Each row has a name. Each piece below is followed by the name of the row it came from, unless a question asks for something else. Each question is about the rows just above it. Places in a row count from 0.

Z233: [132 152 120 132 127 207 132 145 132 112 186 106 192 132 126 172 113 150
 155 149 140  86 121 197 177]
Z412: [140 153 115 123 124 148 124  49 116 120 125 149 133 125 116 130 115 137
 150 120  63  80  97 150 136]
Z489: [122 124  88  86 106 194  93 184 139 141 137  98 163 105 118 151 125 138
 164 145 174 160 157 182 161]
Z155: [ 95 108 123 127 135 109 131 196 137 117 157 124 148 126 139 134 140 124
  96 133 185 172 155 100 132]
Z511: [129 233 104  99 148 107 112 149 140 141 104 112 142 125 131 164 129 143
  94 174 145 147 151  99 171]
Which value appears more than once in Z233?  [132]
[123 124] is in which row?  Z412

Z330: [107 156 112 188  29 111  95  88 156 226]
Z516: [165 156  90  97  73 207  29 119 227 161]
Z508: [ 25 105  63 165 171  92 132 161 227 227]
Z789: [105 227  25 161  62 227 165 171  92 132]
Z46: [163  63 171 165 119 132 171 227  92 171]
Where do [ 63 171 165 119 132 171 227  92 171] appear?  Z46
Which value appears more than once in Z330?  [156]
[161 227 227]  Z508
Which value appears more than once in Z508?  [227]
Which row holds these entries in another order? [ 92 132 161 227 227  25 105  63 165 171]  Z508
Which value appears more than once in Z46?  [171]
The row with [156 112] is  Z330

Z724: [165 127 137  99 143 105 137 132  93 149 129  86  94 129 113 175  97 129
  79 157  93  87 108 153 126 160 161 120  49 163 124 108 160 159  95 127
 154 134 150 128  74 118 120 141  72 130 131 129 157 175 158 117 167  98
 137]
Z236: [ 53 154 140 109 104 160  92 153 158 148 150 147 158 138 157  89 141 107
 170 111 186 129 153 107  80 107  48 115 219  70 110 169 145  77 115 138
  61  97  90 128 129 151 118 101 207 157 121 136  76 135 138 129  78 130
 115]
Z799: [193 125 158 154 127 135 144 107 166  91  74 124 180 130  82  66 125 145
 106 110  63 148 162  87 165  83 183 172 140 161 133  83  54 122 158  87
 145 144 140 122 201 103 224 199 119  75 168 100 154  74  62 129 177 103
  90]
Z745: [130 162 154  57 131 147  87 154  93 157 140  69 112 126 126 161  99 117
  66 171 111  87 128 140  87 173 117 100  45 124 102 119 193 132  50 118
 114 121 134 131  42 124  92 120  87 174 115 123 142 227 194 132 128  67
 138]
Z648: [182 134 161 166 121 126 134 111 178  86  73 136 204 135  84  44 128 159
 121  99  75 137 172  62 162  65 172 174 157 138 150  87  38 108 167  81
 114 127 130 132 218 129 228 189 141  75 165  78 149  65  54 146 175 104
  87]
Z759: [120 170 168 137 103 130  93 139 193  93 112 119 188  83 113 127 103  68
 129 131 105 146 130 124 126 144 161 101  52 133  73 131 145 169 126 114
  96 112 132  64  61  46 220 126 155 106 120 118 170 115  79 155 133 134
 104]
Z77: [107 119 113 115  71 104  86  70 101 101 127 175 135 128 103 145  97 124
  52 184  74  81 156 133  82 147 138 102  35 143 109  89 181 140  28  92
 106 119 142 133  48 115 130 158  77 174 115 113 142 227 201 120 164  36
 133]
Z679: [163 174 202  53 129 134  97 153  95 148 107  44 135 128 103 145  97 124
  52 184  74  81 156 133  82 147 138 102  35 143 109  89 181 140  28  92
 106 119 142 133  48 115 130 158  77 155 123 113 142 227 201 120 164  36
 133]
Z786: [132 165 186 111 103 163  99 140 172 113  89 107 211 142  95  34 125 128
 112 131 103 135 186  70  96  60  96 158 180 107 119 113 115  71 104  86
  70 101 102 127 175 128 199 175 159 121 155  92 107 146 122 136 139  68
 107]
Z17: [197 131 167 157 120 122 148 114 162 103  88 115 165 126  85  71 118 144
 100 118  62 135 154  95 162  76 195 171 112 156 144  85  72 130 143  79
 134 135 138 134 177 104 207 177 112  80 169  98 148  98  87 127 174 105
 103]
Z518: [131 155 170  61 137 133  96 146 103 155 133  79 112 132 119 161 104 120
  73 168 113  83 129 144  93 170 106 103  64 127 104 126 193 139  46 124
 115 112 126 131  52 130 101 114  93 169 118 126 120 220 188 130 134  68
 145]
Z150: [162 127 130 108 138 104 141 121  99 142 133  92  93 132 123 174 101 140
  85 152 100  98 106 151 138 177 169 105  41 160 127 121 154 158  89 127
 164 141 150 122  74 115  99 124  81 132 120 144 154 164 155 117 145 111
 144]
The row with [199 119  75 168 100 154  74  62 129 177] is  Z799
Which row holds [130 162 154  57 131 147  87 154  93 157 140  69 112 126 126 161  99 117
  66 171 111  87 128 140  87 173 117 100  45 124 102 119 193 132  50 118
 114 121 134 131  42 124  92 120  87 174 115 123 142 227 194 132 128  67
 138]?  Z745
key -> tag
[88] -> Z845
[83] -> Z967
[119] -> Z893
[82] -> Z321
[149] -> Z19
[87] -> Z782
[145] -> Z919
[81] -> Z409
[148] -> Z785
[146] -> Z781
Join Z77 by its entry at place 21:  Z409
Put [126 120 220 188 130 134  68 145 131 155 170  61 137 133  96 146 103 155
 133  79 112 132 119 161 104 120  73 168 113  83 129 144  93 170 106 103
  64 127 104 126 193 139  46 124 115 112 126 131  52 130 101 114  93 169
 118] back in order: which row is it?  Z518
[107 119 113 115  71 104  86  70 101 102 127 175]  Z786

